Here is a tiny trained network, its code and every weight. The questions are about switching its units off for an input and a target symbol, where a switched-off unit gives its printed mean instead of its output.

import numpy as np


def w(rows, s, z=0):
    codes = np.array(rows[::2]) - 128.0
    scale = np.full(codes.shape[1], s)
    scale[-1] = z or s
    return codes * scale


def norm(h):
    return h / np.sqrt((h * h).mean(-1, keepdims=True) + 1e-5)


def f(y):
    return np.maximum(y, 0)


def softmax(a):
    e = np.exp(a - a.max(-1, keepdims=True))
    return e / e.sum(-1, keepdims=True)


def log_softmax(a):
    a = a - a.max(-1, keepdims=True)
    return a - np.log(np.exp(a).sum(-1, keepdims=True))


def net(x, mask):
    ids = ['βεηλπσ'.index(c) for c in x.split()]
    T = len(ids)
    res = E[ids] + P[:T]
    q, k, v = (norm(res) @ M[0].T for M in (Q, K, V))
    z = softmax(np.where(np.tri(T) > 0, q @ k.T / 2**0.5, -1e9)) @ v
    res = res + np.where(mask[0], z, O[0][:, -1]) @ O[0][:, :-1]
    y = f(norm(res) @ A[0][:, :-1].T + A[0][:, -1])
    res = res + np.where(mask[1:17], y, B[0][:, -1]) @ B[0][:, :-1]
    return log_softmax(norm(res)[-1] @ U[:, :-1].T + U[:, -1])


Q, K, V, O, A, B = {}, {}, {}, {}, {}, {}
E = w([
[137,89,79,92,60],'β',
[127,75,91,233,119],'ε',
[117,119,19,124,250],'η',
[85,100,149,114,146],'λ',
[192,210,65,73,167],'π',
[41,70,192,145,186],'σ',
],0.018)
P = w([
[200,132,130,91,90],'0',
[69,168,163,106,116],'1',
[80,170,155,97,106],'2',
[234,132,120,69,89],'3',
[120,165,70,177,114],'4',
[87,168,145,90,96],'5',
[250,121,116,82,86],'6',
[134,167,48,190,114],'7',
],0.011)
Q[0] = w([
[198,79,110,142,160],'h0',
[113,245,145,141,77],'h0',
],0.012)
K[0] = w([
[102,124,10,48,141],'h0',
[147,56,255,174,149],'h0',
],0.0067)
V[0] = w([
[94,77,187,183,111],'h0',
[78,73,61,149,253],'h0',
],0.0049)
O[0] = w([
[3,141,112,130,47,102],'h0',
[78,95,95,110,237,248],'h0',
],0.0064,0.0019)
A[0] = w([
[106,126,127,212,146,158],'n0',
[88,119,212,174,162,2],'n1',
[146,57,102,119,57,158],'n2',
[142,80,75,158,179,101],'n3',
[113,130,126,127,56,98],'n4',
[119,109,160,104,147,129],'n5',
[138,88,99,187,112,82],'n6',
[191,148,195,139,156,99],'n7',
[68,181,108,92,117,172],'n8',
[102,185,141,71,113,106],'n9',
[106,130,135,187,113,141],'n10',
[115,228,48,147,133,133],'n11',
[196,168,133,134,92,124],'n12',
[90,124,133,119,149,132],'n13',
[98,248,116,141,153,63],'n14',
[141,47,125,62,100,121],'n15',
],0.013,0.0081)
B[0] = w([
[149,133,54,124,81,255],'n0',
[154,71,109,229,125,173],'n1',
[126,166,206,164,156,254],'n2',
[182,178,158,119,179,231],'n3',
[94,131,138,121,208,168],'n4',
[175,135,94,115,108,178],'n5',
[43,153,95,56,142,197],'n6',
[216,201,38,47,21,151],'n7',
[215,105,140,104,138,237],'n8',
[113,174,222,90,102,169],'n9',
[101,126,79,105,119,205],'n10',
[123,66,77,201,141,238],'n11',
[165,73,51,136,84,183],'n12',
[163,132,89,114,89,195],'n13',
[114,121,173,255,70,160],'n14',
[81,158,123,206,153,211],'n15',
],0.0087,0.0059)
U = w([
[55,200,167,185,161,181],'β',
[30,205,58,110,95,99],'ε',
[146,145,111,93,252,59],'η',
[169,129,80,23,76,254],'λ',
[191,165,141,194,84,49],'π',
[78,52,133,155,135,136],'σ',
],0.013,0.0032)

Each question gives the input, a string of symbols that net reads in full, and the target symbol t.
The units are the heads (2 rows each of Q, K, V and O) and the neurons (one row each of A and B). Each row of codes is followed by its name. A weight is (code - 128) times the scale printed after its matrix; where a second scale follows, it is the last column's (O, A, B and U).
mask holds one flag per unit, heads first, then neurons. A switched-off unit (its flag False) gives its mean, the last column of its rows in O or B, instead of its output. The means were averaged over made-up inputs and are rounded, as every weight is.
A unit's drop is (log p(t) with every unit on - log p(t) with that unit switched off) / (log p(t) with every unit on - log p(t) with every unit switched off).
The circuit of an input: a set's keep is (log p(t) with only the set's units on - log p(t) with every unit switched off) / (log p(t) with every unit on - log p(t) with every unit switched off). Starting from the 12 units with the biggest drops (on a tie, the unit counted first), units are removed one at a time, each time the one whose removal leaves the highest keep (on an exact tie, the one counted first), for as long as the keep stays at least 0.8.
units of the circuit, in order: the units of the circuit, biggest drop first
unit that matters most: the unit with the biggest drop
k most important neurons: the k neurons with the biggest drops, biggest first
drop when u is switched off: that unit's drop, to one decimal
input π ε β β, target π: unit that matters most : n2
input β η π η ε π η λ, target λ: units of the circuit, in order : (n2 n15)
input β ε σ β η β σ, target π: units of the circuit, in order : (n7 n15 h0)
input σ ε β λ, target π: 2 most important neurons : (n15 n7)
input π η π β π ε σ, target λ: units of the circuit, in order : (n7 n11)
input σ σ β σ π λ σ, target λ: units of the circuit, in order : (n7 h0)
input ε σ σ η ε σ λ, target η: 2 most important neurons : (n15 n0)
input σ σ λ σ ε π ε, target λ: units of the circuit, in order : (h0 n6 n7)
input β λ β λ σ ε, target ε: 2 most important neurons : (n6 n0)
input β η λ β, target π: 3 most important neurons : (n2 n15 n12)
input β β ε σ σ π ε, target λ: 2 most important neurons : (n6 n12)
input σ σ β π π, target π: 2 most important neurons : (n14 n8)
input σ ε λ β β ε σ, target π: drop when h0 is switched off : 0.2
input ε σ σ π ε η λ β, target β: drop when n0 is switched off : 0.2
input β λ λ, target λ: drop when n8 is switched off : 0.2
